Below is a small trained network, with its code and all its weights. Each question gives an input and a target symbol and asks what happens when units are switched off, that is, made to give their printed mean instead of their output.

import numpy as np


def w(rows, s, z=0):
    codes = np.array(rows[::2]) - 128.0
    scale = np.full(codes.shape[1], s)
    scale[-1] = z or s
    return codes * scale


def norm(h):
    return h / np.sqrt((h * h).mean(-1, keepdims=True) + 1e-5)


def f(y):
    return y / 2 * (1 + np.tanh(0.7978845608 * (y + 0.044715 * y**3)))


def softmax(a):
    e = np.exp(a - a.max(-1, keepdims=True))
    return e / e.sum(-1, keepdims=True)


def log_softmax(a):
    a = a - a.max(-1, keepdims=True)
    return a - np.log(np.exp(a).sum(-1, keepdims=True))


def net(x, mask):
    ids = ['Θαγξτψ'.index(c) for c in x.split()]
    T = len(ids)
    res = E[ids] + P[:T]
    u = 0
    for l in range(2):
        r = norm(res)
        for j in range(2):
            rows = slice(2 * j, 2 * j + 2)
            q, k, v = (r @ M[l][rows].T for M in (Q, K, V))
            z = softmax(np.where(np.tri(T) > 0, q @ k.T / 2**0.5, -1e9)) @ v
            o = O[l][rows]
            res = res + np.where(mask[u + j], z, o[:, -1]) @ o[:, :-1]
        u += 2
        y = f(norm(res) @ A[l][:, :-1].T + A[l][:, -1])
        res = res + np.where(mask[u : u + 12], y, B[l][:, -1]) @ B[l][:, :-1]
        u += 12
    return log_softmax(norm(res)[-1] @ U[:, :-1].T + U[:, -1])


Q, K, V, O, A, B = {}, {}, {}, {}, {}, {}
E = w([
[120,202,46,248,185,26,71,140],'Θ',
[147,105,115,188,89,172,158,160],'α',
[112,115,99,82,173,145,152,180],'γ',
[101,202,194,133,75,127,202,154],'ξ',
[133,167,228,148,24,114,137,200],'τ',
[174,45,158,179,76,152,73,176],'ψ',
],0.019)
P = w([
[132,128,138,83,119,135,7,89],'0',
[102,137,118,105,150,108,155,199],'1',
[35,105,123,128,156,66,146,147],'2',
[179,125,108,155,132,168,159,72],'3',
[155,90,131,146,157,87,215,127],'4',
[44,118,105,122,91,132,123,161],'5',
[134,115,100,61,64,114,172,177],'6',
[186,131,133,157,169,117,182,144],'7',
[202,177,114,160,146,152,129,75],'8',
[129,160,82,121,80,173,116,128],'9',
[89,154,75,109,92,119,110,206],'10',
],0.014)
Q[0] = w([
[121,175,153,135,180,144,51,136],'L0H0',
[144,95,146,4,74,171,110,117],'L0H0',
[107,155,125,130,169,89,83,81],'L0H1',
[180,137,116,77,86,182,186,127],'L0H1',
],0.011)
K[0] = w([
[105,210,59,108,68,161,64,71],'L0H0',
[167,153,91,190,157,83,167,142],'L0H0',
[73,81,126,58,89,254,177,189],'L0H1',
[177,166,77,171,126,44,119,179],'L0H1',
],0.0089)
V[0] = w([
[169,136,130,193,150,100,111,54],'L0H0',
[119,84,124,112,105,172,186,64],'L0H0',
[169,132,65,116,112,1,107,141],'L0H1',
[118,195,69,181,143,116,117,92],'L0H1',
],0.0075)
O[0] = w([
[105,115,169,133,150,138,107,170,3],'L0H0',
[167,99,139,125,158,251,143,205,83],'L0H0',
[114,139,93,147,131,81,110,191,181],'L0H1',
[59,108,159,139,165,89,100,168,128],'L0H1',
],0.011,0.0061)
A[0] = w([
[218,141,164,137,129,145,217,101,21],'L0N0',
[92,124,186,127,75,226,146,142,81],'L0N1',
[148,69,191,128,165,211,178,104,88],'L0N2',
[42,168,221,87,179,160,180,69,20],'L0N3',
[137,104,74,132,88,52,106,92,159],'L0N4',
[73,233,146,112,192,110,182,111,165],'L0N5',
[103,179,148,47,109,110,120,166,49],'L0N6',
[149,85,164,111,96,131,116,208,50],'L0N7',
[171,134,192,89,157,254,84,15,181],'L0N8',
[125,165,81,147,123,45,111,228,254],'L0N9',
[151,154,92,154,139,13,120,110,205],'L0N10',
[135,79,91,174,154,167,69,118,92],'L0N11',
],0.0075,0.0018)
B[0] = w([
[222,114,185,103,254,52,82,159,161],'L0N0',
[3,133,111,84,183,178,152,81,139],'L0N1',
[41,134,152,200,180,107,141,186,128],'L0N2',
[124,225,65,71,157,38,136,106,121],'L0N3',
[58,158,117,151,172,209,158,136,165],'L0N4',
[95,38,76,89,108,135,20,235,173],'L0N5',
[144,68,27,150,197,149,140,100,160],'L0N6',
[105,92,165,127,127,146,180,55,149],'L0N7',
[168,182,118,119,219,221,117,28,146],'L0N8',
[97,54,117,230,149,130,88,73,255],'L0N9',
[53,103,103,158,168,192,50,118,190],'L0N10',
[83,108,201,105,130,117,205,142,128],'L0N11',
],0.0059,0.0083)
Q[1] = w([
[222,182,130,31,92,250,127,96],'L1H0',
[206,119,195,130,218,43,141,113],'L1H0',
[73,84,153,119,124,95,100,163],'L1H1',
[103,126,126,180,159,87,88,123],'L1H1',
],0.012)
K[1] = w([
[212,86,136,111,105,102,168,249],'L1H0',
[10,73,100,103,63,158,199,138],'L1H0',
[129,149,150,134,164,100,59,57],'L1H1',
[123,123,118,110,95,123,43,118],'L1H1',
],0.013)
V[1] = w([
[87,248,94,78,156,74,174,153],'L1H0',
[131,174,229,152,82,101,113,138],'L1H0',
[71,109,72,127,132,80,117,144],'L1H1',
[152,87,97,93,140,183,142,105],'L1H1',
],0.013)
O[1] = w([
[107,66,74,104,96,174,186,3,139],'L1H0',
[175,131,180,117,200,47,97,73,2],'L1H0',
[156,96,126,132,77,115,41,155,167],'L1H1',
[161,179,88,130,109,142,185,174,194],'L1H1',
],0.019,0.0083)
A[1] = w([
[153,24,109,114,170,125,167,141,234],'L1N0',
[111,75,94,90,69,178,157,103,204],'L1N1',
[116,147,149,132,102,96,75,252,162],'L1N2',
[47,70,158,103,146,148,145,117,86],'L1N3',
[226,138,118,118,127,115,173,145,190],'L1N4',
[133,180,109,171,116,167,133,132,154],'L1N5',
[198,101,199,71,194,47,37,59,142],'L1N6',
[62,92,166,214,187,133,79,116,71],'L1N7',
[91,114,99,86,113,107,228,69,192],'L1N8',
[153,175,77,150,123,111,198,156,201],'L1N9',
[178,109,64,47,161,136,130,172,207],'L1N10',
[108,213,147,167,209,150,198,226,4],'L1N11',
],0.012,0.0036)
B[1] = w([
[96,186,177,146,132,83,112,68,164],'L1N0',
[196,225,69,142,109,139,69,130,246],'L1N1',
[210,138,91,144,190,170,138,46,207],'L1N2',
[91,169,145,187,143,111,155,122,141],'L1N3',
[72,148,152,99,103,84,132,94,154],'L1N4',
[81,49,146,120,131,136,143,180,179],'L1N5',
[118,52,114,10,93,67,72,164,191],'L1N6',
[99,185,171,140,86,113,136,151,159],'L1N7',
[233,117,127,102,157,131,101,101,181],'L1N8',
[114,46,173,40,140,90,154,155,202],'L1N9',
[50,161,158,134,102,115,129,135,174],'L1N10',
[98,84,177,141,154,203,121,91,170],'L1N11',
],0.012,0.013)
U = w([
[98,39,136,110,86,66,97,145,254],'Θ',
[199,182,132,199,196,155,115,199,61],'α',
[135,125,49,148,39,174,157,211,190],'γ',
[177,108,89,177,148,165,168,17,111],'ξ',
[45,211,134,215,99,95,179,120,75],'τ',
[74,3,164,152,169,218,200,117,31],'ψ',
],0.0054,0.00086)

Each question gives the input, a string of symbols that net reads in full, and the target symbol t.
The units are the heads (2 rows each of Q, K, V and O) and the neurons (one row each of A and B). Each row of codes is followed by its name. A weight is (code - 128) times the scale printed after its matrix; where a second scale follows, it is the last column's (O, A, B and U).
mask holds one flag per unit, layer by layer, with each layer's heads first. A switched-off unit (its flag False) gives its mean, the last column of its rows in O or B, instead of its output. The means were averaged over made-up inputs and are rounded, as every weight is.
A unit's drop is (log p(t) with every unit on - log p(t) with that unit switched off) / (log p(t) with every unit on - log p(t) with every unit switched off).
unit that matters most: the unit with the biggest drop
k most important neurons: the k neurons with the biggest drops, biggest first
top k neurons in layer l: the k neurons of layer l with the biggest drops, biggest first
input τ Θ γ γ ψ γ γ τ γ, target τ: 3 most important neurons : [L0N9 L0N10 L1N7]
input α γ Θ ψ γ, target α: 2 most important neurons : [L1N2 L0N8]
input γ τ τ ψ α γ α, target ψ: top neuron in layer 0 : [L0N0]
input τ τ τ τ τ γ ξ γ Θ, target τ: top 3 neurons in layer 0 : [L0N10 L0N4 L0N9]
input γ γ γ ψ ψ ξ γ γ τ γ ψ, target Θ: top 2 neurons in layer 0 : [L0N0 L0N9]
input ψ Θ γ γ, target ψ: 4 most important neurons : [L0N10 L0N9 L0N8 L1N11]
input ψ ξ ξ ξ τ γ γ γ τ α τ, target Θ: 2 most important neurons : [L0N0 L1N6]
input α Θ γ ψ γ γ ξ, target α: 2 most important neurons : [L1N2 L0N8]
input γ γ ξ ψ τ ψ ξ γ ψ, target ξ: 3 most important neurons : [L0N5 L0N0 L0N8]
input γ τ ψ τ γ ξ γ γ, target ξ: top 2 neurons in layer 0 : [L0N0 L0N1]
input ξ γ ξ τ γ ξ ψ γ γ Θ, target ξ: 2 most important neurons : [L0N8 L0N3]
input τ ψ ξ γ Θ γ α γ γ, target τ: 2 most important neurons : [L0N10 L1N7]
input γ γ γ γ γ τ γ α, target Θ: 2 most important neurons : [L0N0 L0N1]
input γ ξ γ γ γ ψ α γ, target α: top 2 neurons in layer 0 : [L0N0 L0N1]
input ψ ξ γ τ τ ψ γ ψ, target α: top neuron in layer 1 : [L1N2]
input ψ α ξ, target α: 2 most important neurons : [L0N5 L1N2]
input τ γ γ Θ ξ γ τ, target τ: top 2 neurons in layer 1 : [L1N3 L1N7]
input α γ ψ ψ γ α ξ τ, target ψ: 2 most important neurons : [L0N0 L0N1]
input τ τ τ ψ γ γ Θ ψ γ τ, target τ: 2 most important neurons : [L0N9 L0N10]
input Θ γ τ γ γ τ γ, target Θ: unit that matters most : L0H1
input ψ ψ Θ ψ γ Θ Θ, target ψ: top 2 neurons in layer 0 : [L0N8 L0N4]
input γ γ γ γ α γ α τ ψ, target ψ: top 2 neurons in layer 1 : [L1N11 L1N1]
input γ ξ ψ γ τ τ ψ γ α τ ξ, target ψ: top 2 neurons in layer 0 : [L0N0 L0N9]
